Below are the code and all the weights of a small trained network. Each question names an input and a class and asks about switching units off, where a switched-off unit gives its printed mean instead of its output.

import numpy as np


def w(rows, s, z=0):
    codes = np.array(rows[::2]) - 128.0
    scale = np.full(codes.shape[1], s)
    scale[-1] = z or s
    return codes * scale


def norm(h):
    return h / np.sqrt((h * h).mean(-1, keepdims=True) + 1e-5)


def f(y):
    return y / 2 * (1 + np.tanh(0.7978845608 * (y + 0.044715 * y**3)))


def log_softmax(a):
    a = a - a.max(-1, keepdims=True)
    return a - np.log(np.exp(a).sum(-1, keepdims=True))


def net(x, mask):
    res = np.array(x, float).reshape(1, 7) / 4 @ E
    u = 0
    for l in range(4):
        y = f(norm(res) @ A[l][:, :-1].T + A[l][:, -1])
        res = res + np.where(mask[u : u + 8], y, B[l][:, -1]) @ B[l][:, :-1]
        u += 8
    return log_softmax(norm(res)[-1] @ U[:, :-1].T + U[:, -1])


A, B = {}, {}
E = w([
[112,131,92,146,138,2,150,190,110,104,147],'x0',
[204,160,115,156,105,130,151,132,155,148,145],'x1',
[121,116,133,158,176,129,178,96,107,164,132],'x2',
[139,86,46,80,136,122,102,107,119,179,170],'x3',
[128,118,129,121,123,125,132,134,132,131,118],'x4',
[152,87,138,156,129,155,121,188,90,123,121],'x5',
[162,110,118,119,116,119,136,84,107,59,106],'x6',
],0.0091)
A[0] = w([
[32,84,179,70,144,105,72,86,34,112,88,3],'L0N0',
[151,159,160,44,105,64,177,1,101,75,155,104],'L0N1',
[125,181,79,113,14,165,12,198,157,84,115,76],'L0N2',
[188,47,120,195,124,161,98,137,11,38,138,141],'L0N3',
[98,198,188,147,81,118,204,99,128,90,37,113],'L0N4',
[56,159,115,151,96,126,134,122,157,168,171,208],'L0N5',
[116,114,169,183,252,117,248,56,63,188,128,87],'L0N6',
[175,137,192,49,171,156,148,93,120,135,113,44],'L0N7',
],0.0066,0.005)
B[0] = w([
[93,156,133,100,193,174,49,186,57,116,112,183],'L0N0',
[94,172,203,54,142,73,110,153,161,217,100,251],'L0N1',
[40,187,56,69,84,141,185,139,157,150,128,219],'L0N2',
[143,153,181,1,130,95,103,158,148,194,60,254],'L0N3',
[188,133,187,84,145,168,88,183,143,96,208,229],'L0N4',
[107,164,184,163,159,148,129,165,55,204,128,219],'L0N5',
[132,164,33,18,70,229,191,237,125,73,98,231],'L0N6',
[98,129,80,144,76,175,143,36,121,119,34,141],'L0N7',
],0.0079,0.0038)
A[1] = w([
[147,69,70,70,136,113,149,79,84,147,224,79],'L1N0',
[50,65,135,93,171,139,100,131,130,84,166,4],'L1N1',
[156,126,112,106,192,118,171,92,140,80,76,78],'L1N2',
[150,176,158,76,102,198,91,128,92,175,125,180],'L1N3',
[187,92,94,138,157,117,99,186,103,143,132,136],'L1N4',
[253,170,104,150,72,111,166,131,195,178,135,57],'L1N5',
[169,157,139,54,138,84,119,123,104,140,77,173],'L1N6',
[138,121,75,143,153,134,103,116,95,101,146,63],'L1N7',
],0.0082,0.0028)
B[1] = w([
[234,150,146,107,161,178,116,136,193,66,164,154],'L1N0',
[138,188,146,102,172,99,82,106,135,102,87,138],'L1N1',
[162,140,56,102,67,145,142,198,178,155,36,128],'L1N2',
[117,71,106,160,106,34,139,103,114,126,163,254],'L1N3',
[117,82,173,144,122,123,130,116,131,105,182,154],'L1N4',
[13,125,152,47,244,153,60,122,2,84,49,186],'L1N5',
[141,157,131,168,144,101,161,62,152,180,159,217],'L1N6',
[62,142,118,128,210,143,172,139,190,58,64,116],'L1N7',
],0.0099,0.0094)
A[2] = w([
[140,110,97,167,179,36,185,151,126,70,123,3],'L2N0',
[68,145,72,166,179,35,167,133,150,70,136,105],'L2N1',
[112,138,152,143,94,103,145,129,49,129,109,141],'L2N2',
[99,120,119,181,130,142,113,187,103,177,150,28],'L2N3',
[136,165,212,181,113,130,197,173,128,72,127,88],'L2N4',
[109,90,119,168,74,254,53,36,163,143,69,92],'L2N5',
[128,189,74,102,34,104,88,149,180,90,94,14],'L2N6',
[91,90,115,125,183,132,83,138,72,88,57,80],'L2N7',
],0.0083,0.0031)
B[2] = w([
[177,195,62,171,45,130,142,105,51,120,50,149],'L2N0',
[164,141,98,192,81,169,157,37,83,105,138,215],'L2N1',
[161,78,137,54,150,126,135,58,105,128,183,232],'L2N2',
[185,133,167,158,130,129,142,80,165,164,2,178],'L2N3',
[159,79,152,131,87,186,45,120,197,101,161,218],'L2N4',
[210,219,98,240,90,46,148,192,69,64,112,233],'L2N5',
[52,133,39,73,79,185,173,242,139,158,135,160],'L2N6',
[90,149,169,141,223,126,162,110,51,108,181,254],'L2N7',
],0.0087,0.003)
A[3] = w([
[176,102,90,118,164,219,196,135,145,159,85,112],'L3N0',
[180,67,127,213,78,53,194,124,108,106,182,110],'L3N1',
[145,131,167,153,69,69,146,86,102,121,242,216],'L3N2',
[193,114,42,163,213,113,113,147,176,161,154,106],'L3N3',
[144,157,99,201,155,124,163,152,245,158,104,1],'L3N4',
[153,86,213,104,127,81,168,134,169,254,60,95],'L3N5',
[75,139,141,232,157,216,115,168,120,233,135,83],'L3N6',
[154,78,67,115,210,118,59,95,245,108,156,164],'L3N7',
],0.0079,0.0059)
B[3] = w([
[1,164,81,79,93,122,175,161,150,129,98,140],'L3N0',
[80,79,127,186,73,173,158,53,78,143,114,166],'L3N1',
[156,22,86,161,139,136,175,98,127,161,126,255],'L3N2',
[217,84,148,75,105,109,97,140,164,36,76,142],'L3N3',
[205,209,177,194,60,156,59,79,73,125,42,118],'L3N4',
[103,127,204,135,152,61,206,169,203,235,140,184],'L3N5',
[206,231,142,69,67,76,56,94,127,178,67,144],'L3N6',
[205,89,206,100,129,218,89,172,169,75,162,159],'L3N7',
],0.009,0.0079)
U = w([
[90,164,163,95,216,133,53,114,54,100,94,135],'0',
[85,163,52,75,70,178,159,181,178,106,111,154],'1',
[185,86,89,214,65,101,177,86,82,109,87,73],'2',
[214,79,188,121,128,179,76,151,232,60,156,112],'3',
[105,74,160,129,159,111,168,134,160,183,151,177],'4',
[185,157,181,91,106,66,112,114,188,216,43,65],'5',
[103,58,136,113,127,140,178,134,129,143,167,194],'6',
[100,123,85,216,204,125,106,144,248,121,70,1],'7',
],0.013,0.0082)

Each question gives the input, the list of numbers given to net, and the class t.
The units are the neurons (one row each of A and B). Each row of codes is followed by its name. A weight is (code - 128) times the scale printed after its matrix; where a second scale follows, it is the last column's (A, B and U).
mask holds one flag per neuron, layer by layer. A switched-off neuron (its flag False) gives its mean, the last column of its row in B, instead of its output. The means were averaged over made-up inputs and are rounded, as every weight is.
A unit's drop is (log p(t) with every unit on - log p(t) with that unit switched off) / (log p(t) with every unit on - log p(t) with every unit switched off).
The circuit of an input: a set's keep is (log p(t) with only the set's units on - log p(t) with every unit switched off) / (log p(t) with every unit on - log p(t) with every unit switched off). Starting from the 12 units with the biggest drops (on a tie, the unit counted first), units are removed one at a time, each time the one whose removal leaves the highest keep (on an exact tie, the one counted first), for as long as the keep stays at least 0.8.
circuit, biggest first: the units of the circuit, biggest drop first
unit that matters most: the unit with the biggest drop
k most important neurons: the k neurons with the biggest drops, biggest first
top k neurons in layer l: the k neurons of layer l with the biggest drops, biggest first
input [2,3,6,5,1,-3,4], class 1: unit that matters most	L0N6
input [6,5,0,-2,-5,1,-3], class 2: 4 most important neurons	[L0N3 L2N1 L0N6 L2N0]
input [5,3,-6,-5,-4,-4,5], class 1: 3 most important neurons	[L1N3 L0N2 L2N6]
input [2,7,-2,-2,0,-8,0], class 4: top 3 neurons in layer 0	[L0N1 L0N5 L0N6]
input [-5,-5,-6,-4,-3,-2,-2], class 1: top 2 neurons in layer 1	[L1N5 L1N6]
input [-5,-7,5,8,2,-6,-4], class 3: circuit, biggest first	[L1N0 L3N7]
input [-8,4,-8,-6,3,-5,8], class 1: circuit, biggest first	[L0N2 L2N6]
input [7,-1,-6,4,5,0,3], class 2: 4 most important neurons	[L2N1 L0N6 L1N6 L1N2]
input [-7,7,7,-3,2,-1,-5], class 0: circuit, biggest first	[L1N5 L3N2]
input [7,-6,1,-1,7,-4,8], class 5: circuit, biggest first	[L0N1 L1N5]
input [6,8,-4,0,-1,1,4], class 0: 2 most important neurons	[L1N5 L1N3]
input [7,7,-1,1,-4,5,-8], class 5: 2 most important neurons	[L1N3 L2N3]
input [-6,-5,4,-3,-2,1,-2], class 2: circuit, biggest first	[L2N5 L0N1]
input [-1,-2,-8,-3,-4,7,-6], class 1: circuit, biggest first	[L0N2]
input [-8,-7,-2,5,1,-6,0], class 2: circuit, biggest first	[L2N5 L0N3]
input [-4,7,0,0,5,7,-7], class 0: 3 most important neurons	[L1N5 L2N7 L1N6]
input [3,-6,4,-5,-3,4,-7], class 5: 3 most important neurons	[L1N5 L2N3 L3N6]
input [8,-5,3,0,-1,8,7], class 2: top 3 neurons in layer 1	[L1N5 L1N6 L1N4]
input [7,4,7,-8,2,-1,8], class 3: circuit, biggest first	[L0N4 L2N4]
input [-4,7,5,5,-5,0,5], class 0: circuit, biggest first	[L1N5]
input [8,4,-4,8,-6,6,1], class 2: top 2 neurons in layer 3	[L3N1 L3N2]
input [-1,7,7,6,5,-2,-8], class 5: top 2 neurons in layer 2	[L2N3 L2N2]
input [-2,2,2,6,-1,0,6], class 3: top 2 neurons in layer 0	[L0N5 L0N2]
input [2,-8,-5,2,8,7,5], class 0: 2 most important neurons	[L0N0 L0N1]
input [-5,4,-5,-1,3,-1,4], class 1: 3 most important neurons	[L0N2 L0N5 L2N6]
